Here is a tiny trained network, its code and every weight. The questions are about switching its units off for an input and a target symbol, where a switched-off unit gives its printed mean instead of its output.

import numpy as np


def w(rows, s, z=0):
    codes = np.array(rows[::2]) - 128.0
    scale = np.full(codes.shape[1], s)
    scale[-1] = z or s
    return codes * scale


def softmax(a):
    e = np.exp(a - a.max(-1, keepdims=True))
    return e / e.sum(-1, keepdims=True)


def log_softmax(a):
    a = a - a.max(-1, keepdims=True)
    return a - np.log(np.exp(a).sum(-1, keepdims=True))


def net(x, mask):
    ids = ['ΓΘΛΦαβδζημξπστψ'.index(c) for c in x.split()]
    T = len(ids)
    res = E[ids] + P[:T]
    u = 0
    for l in range(3):
        r = res
        for j in range(3):
            rows = slice(2 * j, 2 * j + 2)
            q, k, v = (r @ M[l][rows].T for M in (Q, K, V))
            z = softmax(np.where(np.tri(T) > 0, q @ k.T / 2**0.5, -1e9)) @ v
            o = O[l][rows]
            res = res + np.where(mask[u + j], z, o[:, -1]) @ o[:, :-1]
        u += 3
    return log_softmax(res[-1] @ U[:, :-1].T + U[:, -1])


Q, K, V, O = {}, {}, {}, {}
E = w([
[137,146,95,153,140,124],'Γ',
[115,138,82,161,151,126],'Θ',
[124,147,97,153,142,129],'Λ',
[137,141,90,157,141,126],'Φ',
[171,150,111,160,104,102],'α',
[145,135,89,158,130,116],'β',
[124,174,68,122,247,97],'δ',
[95,128,64,116,161,121],'ζ',
[103,188,134,159,153,133],'η',
[173,111,69,175,118,167],'μ',
[163,107,83,121,93,47],'ξ',
[178,70,54,111,123,110],'π',
[166,179,152,176,93,202],'σ',
[75,90,147,140,37,167],'τ',
[118,172,106,106,153,251],'ψ',
],0.021)
P = w([
[172,35,211,149,171,88],'0',
[160,56,185,160,142,97],'1',
[152,73,150,173,133,104],'2',
[149,105,129,160,125,108],'3',
[141,127,110,149,118,112],'4',
[141,150,97,148,112,114],'5',
[140,164,85,147,102,117],'6',
[132,183,72,136,104,124],'7',
[134,199,61,128,99,130],'8',
[142,214,54,121,90,137],'9',
[150,232,51,106,73,140],'10',
[118,255,25,105,98,132],'11',
[115,237,27,134,90,152],'12',
],0.0094)
Q[0] = w([
[56,114,34,154,135,101],'0.h1',
[142,1,223,139,130,92],'0.h1',
[14,144,149,169,213,163],'0.h2',
[111,75,148,27,156,103],'0.h2',
[143,120,21,87,56,85],'0.h3',
[72,202,108,231,121,109],'0.h3',
],0.0083)
K[0] = w([
[124,170,112,164,17,145],'0.h1',
[109,46,223,161,169,121],'0.h1',
[109,126,173,154,200,146],'0.h2',
[204,47,142,97,115,106],'0.h2',
[112,134,31,46,100,120],'0.h3',
[87,255,135,169,132,141],'0.h3',
],0.0097)
V[0] = w([
[194,81,151,254,102,214],'0.h1',
[134,183,80,175,123,82],'0.h1',
[14,175,90,188,128,160],'0.h2',
[155,100,138,101,181,109],'0.h2',
[121,147,228,167,150,152],'0.h3',
[136,19,166,81,139,126],'0.h3',
],0.0078)
O[0] = w([
[151,185,99,255,126,143,253],'0.h1',
[173,232,155,81,107,125,223],'0.h1',
[151,168,162,25,121,146,185],'0.h2',
[184,117,156,196,59,113,92],'0.h2',
[102,243,185,140,154,85,53],'0.h3',
[134,112,164,192,232,120,7],'0.h3',
],0.0072,0.0047)
Q[1] = w([
[114,178,107,137,175,48],'1.h1',
[2,47,193,144,82,157],'1.h1',
[168,214,90,167,81,162],'1.h2',
[154,100,125,99,132,118],'1.h2',
[102,105,219,111,146,101],'1.h3',
[58,105,133,147,104,157],'1.h3',
],0.0084)
K[1] = w([
[143,93,166,168,211,130],'1.h1',
[2,63,164,175,19,123],'1.h1',
[147,203,39,86,121,199],'1.h2',
[29,124,128,108,167,142],'1.h2',
[148,87,157,196,197,100],'1.h3',
[93,177,142,138,211,77],'1.h3',
],0.0073)
V[1] = w([
[158,143,78,98,183,85],'1.h1',
[210,92,137,140,136,47],'1.h1',
[183,149,50,111,203,97],'1.h2',
[162,124,140,149,62,198],'1.h2',
[72,106,254,134,42,198],'1.h3',
[186,89,156,116,185,150],'1.h3',
],0.0083)
O[1] = w([
[149,173,105,50,197,138,163],'1.h1',
[142,144,147,133,151,141,117],'1.h1',
[143,90,141,81,83,179,225],'1.h2',
[112,149,39,156,145,145,253],'1.h2',
[2,171,49,162,170,113,57],'1.h3',
[125,130,80,237,191,137,40],'1.h3',
],0.0082,0.0053)
Q[2] = w([
[2,125,176,131,72,116],'2.h1',
[223,186,166,105,108,147],'2.h1',
[71,140,182,121,161,178],'2.h2',
[183,178,58,178,95,188],'2.h2',
[141,135,78,103,77,136],'2.h3',
[87,68,193,98,145,146],'2.h3',
],0.0088)
K[2] = w([
[74,117,197,146,54,210],'2.h1',
[190,136,2,62,77,124],'2.h1',
[125,43,140,153,177,110],'2.h2',
[175,211,104,86,176,173],'2.h2',
[158,134,98,103,107,150],'2.h3',
[193,145,149,158,177,94],'2.h3',
],0.0082)
V[2] = w([
[122,197,217,127,152,3],'2.h1',
[131,206,127,118,175,245],'2.h1',
[126,176,152,127,108,199],'2.h2',
[149,127,114,118,82,69],'2.h2',
[125,160,118,92,186,207],'2.h3',
[78,71,170,131,107,206],'2.h3',
],0.012)
O[2] = w([
[135,167,143,115,56,67,8],'2.h1',
[119,100,178,196,102,184,131],'2.h1',
[61,122,174,176,147,48,215],'2.h2',
[126,193,80,190,127,175,118],'2.h2',
[132,128,202,129,168,122,149],'2.h3',
[57,4,136,106,128,165,115],'2.h3',
],0.012,0.015)
U = w([
[148,104,115,132,155,147,132],'Γ',
[143,95,114,121,158,147,116],'Θ',
[136,101,115,127,151,140,145],'Λ',
[152,101,110,139,153,152,125],'Φ',
[146,147,72,158,118,161,113],'α',
[151,116,89,145,143,155,117],'β',
[179,59,178,83,58,182,148],'δ',
[160,79,116,76,145,175,158],'ζ',
[104,142,136,110,123,105,195],'η',
[144,109,81,199,179,188,13],'μ',
[146,141,52,59,171,116,108],'ξ',
[153,107,54,115,254,153,1],'π',
[71,157,68,223,216,82,6],'σ',
[53,95,18,106,92,186,231],'τ',
[73,53,177,121,210,73,183],'ψ',
],0.0073,0.0065)

Each question gives the input, a string of symbols that net reads in full, and the target symbol t.
The units are the heads (2 rows each of Q, K, V and O). Each row of codes is followed by its name. A weight is (code - 128) times the scale printed after its matrix; where a second scale follows, it is the last column's (O and U).
mask holds one flag per head, layer by layer. A switched-off head (its flag False) gives its mean, the last column of its rows in O, instead of its output. The means were averaged over made-up inputs and are rounded, as every weight is.
A unit's drop is (log p(t) with every unit on - log p(t) with that unit switched off) / (log p(t) with every unit on - log p(t) with every unit switched off).
The circuit of an input: a set's keep is (log p(t) with only the set's units on - log p(t) with every unit switched off) / (log p(t) with every unit on - log p(t) with every unit switched off). Starting from all 9 units, units are removed one at a time, each time the one whose removal leaves the highest keep (on an exact tie, the one counted first), for as long as the keep stays at least 0.8.
units of the circuit, in order: the units of the circuit, biggest drop first
most important unit: the unit with the biggest drop
which heads matter: for each layer, one digit per head in row order, 1 if its drop is at least 0.15 and else 0, layers parted by /
input Λ Λ ξ, target ξ: which heads matter => 000 / 000 / 100
input π ζ τ δ ξ, target δ: which heads matter => 001 / 111 / 110
input π σ α η μ τ ξ η μ ξ π ψ τ, target ψ: units of the circuit, in order => [2.h2]
input Φ π β σ ζ ξ, target σ: which heads matter => 111 / 000 / 011
input η ψ Φ Φ α Γ Γ Γ α, target α: which heads matter => 101 / 000 / 011
input σ δ Θ β δ η Λ Λ τ τ α, target τ: which heads matter => 000 / 000 / 001
input Γ η Φ Γ ξ β ξ α ξ α, target ξ: units of the circuit, in order => [2.h1, 2.h3]
input τ ξ ψ η τ π Λ Γ η σ ζ ψ μ, target ψ: which heads matter => 000 / 000 / 011
input τ ψ α ζ π δ ζ, target δ: units of the circuit, in order => [1.h1, 1.h3, 2.h1, 0.h1]
input ξ Λ Φ η τ ξ, target τ: units of the circuit, in order => [2.h3, 1.h1]
input Θ α τ, target τ: units of the circuit, in order => [2.h3, 2.h2]
input α ψ σ σ Λ π Γ Θ, target π: units of the circuit, in order => [2.h1, 0.h1, 1.h3, 0.h3]
input τ Φ ξ, target τ: which heads matter => 110 / 100 / 011
input Φ τ τ ζ μ, target τ: which heads matter => 100 / 100 / 001
input Λ μ α π Θ τ Λ, target τ: which heads matter => 000 / 100 / 001
input ψ η ξ μ, target ξ: most important unit => 2.h1
input ξ Λ τ, target τ: units of the circuit, in order => [2.h3, 0.h2]
input μ Θ τ π, target τ: units of the circuit, in order => [2.h3, 1.h3]
input ξ α η, target ξ: units of the circuit, in order => [2.h1, 0.h2]
input Λ μ τ δ τ, target δ: most important unit => 1.h3
input σ τ η, target τ: which heads matter => 100 / 100 / 001
input β δ Θ π ξ Φ, target ξ: units of the circuit, in order => [2.h1, 0.h2, 2.h3]
